Below are the code and all the weights of a small trained network. Each question names an input and a target symbol and asks about switching units off, where a switched-off unit gives its printed mean instead of its output.

import numpy as np


def w(rows, s, z=0):
    codes = np.array(rows[::2]) - 128.0
    scale = np.full(codes.shape[1], s)
    scale[-1] = z or s
    return codes * scale


def f(y):
    return np.maximum(y, 0)


def softmax(a):
    e = np.exp(a - a.max(-1, keepdims=True))
    return e / e.sum(-1, keepdims=True)


def log_softmax(a):
    a = a - a.max(-1, keepdims=True)
    return a - np.log(np.exp(a).sum(-1, keepdims=True))


def net(x, mask):
    ids = ['ΘΠΩαβγδεηλμσ'.index(c) for c in x.split()]
    T = len(ids)
    res = E[ids] + P[:T]
    u = 0
    for l in range(3):
        q, k, v = (res @ M[l].T for M in (Q, K, V))
        z = softmax(np.where(np.tri(T) > 0, q @ k.T / 3**0.5, -1e9)) @ v
        res = res + np.where(mask[u], z, O[l][:, -1]) @ O[l][:, :-1]
        u += 1
        y = f(res @ A[l][:, :-1].T + A[l][:, -1])
        res = res + np.where(mask[u : u + 4], y, B[l][:, -1]) @ B[l][:, :-1]
        u += 4
    return log_softmax(res[-1] @ U[:, :-1].T + U[:, -1])


Q, K, V, O, A, B = {}, {}, {}, {}, {}, {}
E = w([
[94,3,131,178,147,121,181,143,92],'Θ',
[76,94,138,128,209,14,55,197,163],'Π',
[166,35,158,137,154,87,153,48,116],'Ω',
[135,40,223,135,123,117,185,133,133],'α',
[169,40,76,144,101,158,128,134,187],'β',
[217,102,204,92,128,113,142,60,174],'γ',
[167,166,108,164,130,103,209,116,170],'δ',
[179,160,208,72,142,186,156,154,166],'ε',
[121,192,149,131,204,143,216,133,82],'η',
[122,116,96,124,131,235,154,230,156],'λ',
[104,129,7,182,186,159,188,149,89],'μ',
[148,116,76,73,195,254,93,156,106],'σ',
],0.0052)
P = w([
[64,196,160,220,25,129,22,94,87],'0',
[78,178,168,214,103,155,70,61,157],'1',
[73,155,159,180,156,168,96,61,213],'2',
[78,138,145,160,187,166,127,63,243],'3',
[148,120,150,179,202,157,132,110,224],'4',
[184,100,142,172,211,147,146,142,218],'5',
[206,92,131,160,209,132,157,166,205],'6',
[214,87,114,130,194,122,172,174,188],'7',
[207,90,96,100,174,112,182,183,171],'8',
[190,98,75,52,153,110,184,185,153],'9',
[202,141,71,36,141,130,190,176,120],'10',
[200,158,63,22,130,127,186,190,102],'11',
[193,163,66,2,114,118,192,197,69],'12',
],0.0048)
Q[0] = w([
[161,181,155,243,3,97,1,153,7],'L0H1',
[130,133,161,193,180,129,70,147,114],'L0H1',
[135,126,143,147,158,132,131,121,133],'L0H1',
],0.0058)
K[0] = w([
[167,74,100,89,56,249,240,69,107],'L0H1',
[77,164,187,202,144,158,119,82,141],'L0H1',
[1,136,85,55,118,123,118,102,168],'L0H1',
],0.0035)
V[0] = w([
[34,169,172,220,78,233,99,12,159],'L0H1',
[246,117,127,174,22,245,220,88,5],'L0H1',
[217,73,146,181,225,179,192,137,172],'L0H1',
],0.012)
O[0] = w([
[92,119,167,192,171,178,110,103,192,252],'L0H1',
[11,121,106,69,118,132,142,75,198,26],'L0H1',
[145,119,97,78,184,139,201,124,147,245],'L0H1',
],0.012,0.0042)
A[0] = w([
[254,135,126,167,96,86,94,213,23,3],'L0N1',
[82,91,247,53,175,36,147,129,160,68],'L0N2',
[121,134,237,54,110,108,121,194,207,59],'L0N3',
[152,202,94,103,170,192,82,125,93,43],'L0N4',
],0.0066,0.0046)
B[0] = w([
[2,121,118,60,156,132,135,74,222,253],'L0N1',
[140,91,136,149,97,149,167,100,113,149],'L0N2',
[135,152,159,117,112,112,139,127,157,136],'L0N3',
[140,134,112,129,140,124,158,75,105,139],'L0N4',
],0.0095,0.0035)
Q[1] = w([
[67,97,103,50,150,126,185,98,193],'L1H1',
[89,168,115,88,9,90,82,121,45],'L1H1',
[3,157,158,178,119,159,74,49,195],'L1H1',
],0.035)
K[1] = w([
[108,80,166,155,182,39,80,174,177],'L1H1',
[99,131,99,35,37,52,124,148,71],'L1H1',
[52,151,190,230,92,107,4,106,136],'L1H1',
],0.032)
V[1] = w([
[83,150,239,114,122,141,206,187,96],'L1H1',
[99,3,167,101,168,160,100,95,37],'L1H1',
[190,99,184,106,76,119,133,62,173],'L1H1',
],0.022)
O[1] = w([
[196,164,7,162,99,126,78,32,215,255],'L1H1',
[139,51,94,76,76,192,126,18,15,207],'L1H1',
[59,178,99,49,34,54,123,155,110,38],'L1H1',
],0.011,0.00091)
A[1] = w([
[234,85,144,186,47,17,112,195,58,115],'L1N1',
[159,68,113,129,143,33,54,154,103,13],'L1N2',
[238,127,123,168,112,90,71,183,2,9],'L1N3',
[251,142,103,193,72,75,84,179,83,27],'L1N4',
],0.015,0.0013)
B[1] = w([
[231,133,49,151,154,39,27,168,234,163],'L1N1',
[98,122,143,138,176,207,148,56,116,153],'L1N2',
[33,155,130,12,108,1,86,222,121,198],'L1N3',
[187,39,162,115,191,128,52,175,7,254],'L1N4',
],0.0089,0.0035)
Q[2] = w([
[125,175,160,194,138,204,153,126,111],'L2H1',
[159,136,165,136,77,190,250,117,49],'L2H1',
[43,138,67,120,2,105,121,107,192],'L2H1',
],0.011)
K[2] = w([
[32,126,113,210,117,140,56,126,112],'L2H1',
[53,6,75,118,175,94,85,137,176],'L2H1',
[165,73,250,160,57,33,113,55,168],'L2H1',
],0.011)
V[2] = w([
[64,50,36,225,129,86,166,161,106],'L2H1',
[150,140,190,143,162,2,162,29,109],'L2H1',
[105,222,98,133,200,130,138,99,62],'L2H1',
],0.021)
O[2] = w([
[154,86,133,25,142,230,126,171,227,199],'L2H1',
[79,251,161,145,189,192,84,70,107,2],'L2H1',
[131,156,180,196,104,192,99,164,115,105],'L2H1',
],0.013,0.0037)
A[2] = w([
[148,105,120,155,115,238,169,104,194,253],'L2N1',
[68,138,125,84,80,193,193,74,196,131],'L2N2',
[159,74,176,135,153,186,111,185,104,98],'L2N3',
[10,181,128,75,69,180,158,101,87,19],'L2N4',
],0.014,0.0019)
B[2] = w([
[172,138,181,115,85,38,2,104,136,248],'L2N1',
[145,169,71,126,188,171,235,169,57,198],'L2N2',
[70,163,154,136,91,180,223,80,129,255],'L2N3',
[112,84,124,167,72,192,51,180,183,167],'L2N4',
],0.01,0.026)
U = w([
[119,162,35,123,102,168,160,16,181,9],'Θ',
[117,49,159,105,180,213,75,163,116,145],'Π',
[47,143,116,90,86,107,65,143,129,155],'Ω',
[169,70,119,61,136,145,60,49,38,187],'α',
[158,75,125,78,129,68,98,154,202,149],'β',
[74,201,88,128,120,36,155,48,136,128],'γ',
[176,207,156,178,205,104,155,239,212,171],'δ',
[247,128,135,237,137,106,54,147,101,176],'ε',
[176,129,176,206,179,172,123,76,93,253],'η',
[160,29,117,183,79,138,184,74,125,77],'λ',
[125,169,189,114,78,132,139,115,163,48],'μ',
[44,139,183,94,104,78,179,226,2,94],'σ',
],0.0043,0.003)

Each question gives the input, a string of symbols that net reads in full, and the target symbol t.
The units are the heads (3 rows each of Q, K, V and O) and the neurons (one row each of A and B). Each row of codes is followed by its name. A weight is (code - 128) times the scale printed after its matrix; where a second scale follows, it is the last column's (O, A, B and U).
mask holds one flag per unit, layer by layer, with each layer's heads first. A switched-off unit (its flag False) gives its mean, the last column of its rows in O or B, instead of its output. The means were averaged over made-up inputs and are rounded, as every weight is.
A unit's drop is (log p(t) with every unit on - log p(t) with that unit switched off) / (log p(t) with every unit on - log p(t) with every unit switched off).
The circuit of an input: a set's keep is (log p(t) with only the set's units on - log p(t) with every unit switched off) / (log p(t) with every unit on - log p(t) with every unit switched off). Starting from the 12 units with the biggest drops (on a tie, the unit counted first), units are removed one at a time, each time the one whose removal leaves the highest keep (on an exact tie, the one counted first), for as long as the keep stays at least 0.8.
circuit, biggest first: the units of the circuit, biggest drop first
most important unit: the unit with the biggest drop
k most important neurons: the k neurons with the biggest drops, biggest first
input σ μ Θ σ Θ σ σ α γ Ω η γ η, target Π: most important unit : L2N4
input Θ Θ α, target α: 2 most important neurons : (L2N1 L2N2)
input γ Θ β Π μ Θ Π μ, target μ: circuit, biggest first : (L2N3 L2H1 L2N1 L1H1)
input λ Θ Θ, target β: circuit, biggest first : (L0H1 L2H1)
input μ Θ δ μ λ ε Θ Π, target ε: circuit, biggest first : (L1H1 L2N3 L2H1)
input δ Π γ η β μ β μ δ Π λ α, target δ: circuit, biggest first : (L0H1 L0N1 L1H1)
input γ Θ λ μ Θ Θ, target β: circuit, biggest first : (L0H1 L2N1 L2H1)
input β σ λ β Ω Θ α Θ μ, target α: 2 most important neurons : (L0N1 L2N1)
input μ ε σ, target μ: 2 most important neurons : (L2N3 L2N1)
input η μ δ Π, target μ: 2 most important neurons : (L2N3 L0N1)
input ε δ Θ η β α λ ε α γ μ, target γ: circuit, biggest first : (L0H1 L1H1 L2H1)
input λ β Π δ σ, target σ: 3 most important neurons : (L1N3 L0N1 L2N1)
input α α δ Π δ Ω ε ε Π α Θ η η, target Θ: circuit, biggest first : (L0N1 L0H1 L1H1 L2N1)
input η σ Θ μ δ δ, target α: most important unit : L0H1
input Θ γ Θ ε Θ Θ α Θ Θ Π, target Π: 2 most important neurons : (L1N3 L0N1)
input Θ δ Π η Θ, target η: 2 most important neurons : (L0N1 L1N4)
input σ β ε ε δ Θ α ε Π, target ε: circuit, biggest first : (L2N3 L2H1)
input Θ Θ μ, target α: circuit, biggest first : (L2N1 L1H1 L2H1)
input λ λ μ δ Θ Ω λ μ Θ α β η Θ, target Θ: circuit, biggest first : (L0H1 L0N1 L1H1 L2N1)
input δ ε λ λ Θ Θ λ Ω Θ α α Π ε, target ε: most important unit : L0N1
input Ω λ ε ε Π γ Π δ Ω μ ε, target δ: circuit, biggest first : (L0N1 L1H1)
input λ μ δ Θ ε λ δ Π δ Θ, target δ: circuit, biggest first : (L0H1 L1H1)
input μ α Ω λ μ η β β Θ, target ε: 2 most important neurons : (L0N1 L2N1)
input μ Ω Π μ Θ δ Θ Π Θ δ η λ α, target δ: circuit, biggest first : (L0H1 L1H1 L2N1)
input σ Θ γ γ, target λ: circuit, biggest first : (L0H1 L2H1 L1H1)
input ε δ γ Π Ω, target γ: 2 most important neurons : (L1N1 L0N1)
input η α Θ α λ β η Π μ γ Π μ α, target Ω: 2 most important neurons : (L0N1 L2N4)
input λ α η Π Θ Θ γ μ λ ε, target μ: 2 most important neurons : (L0N1 L2N3)
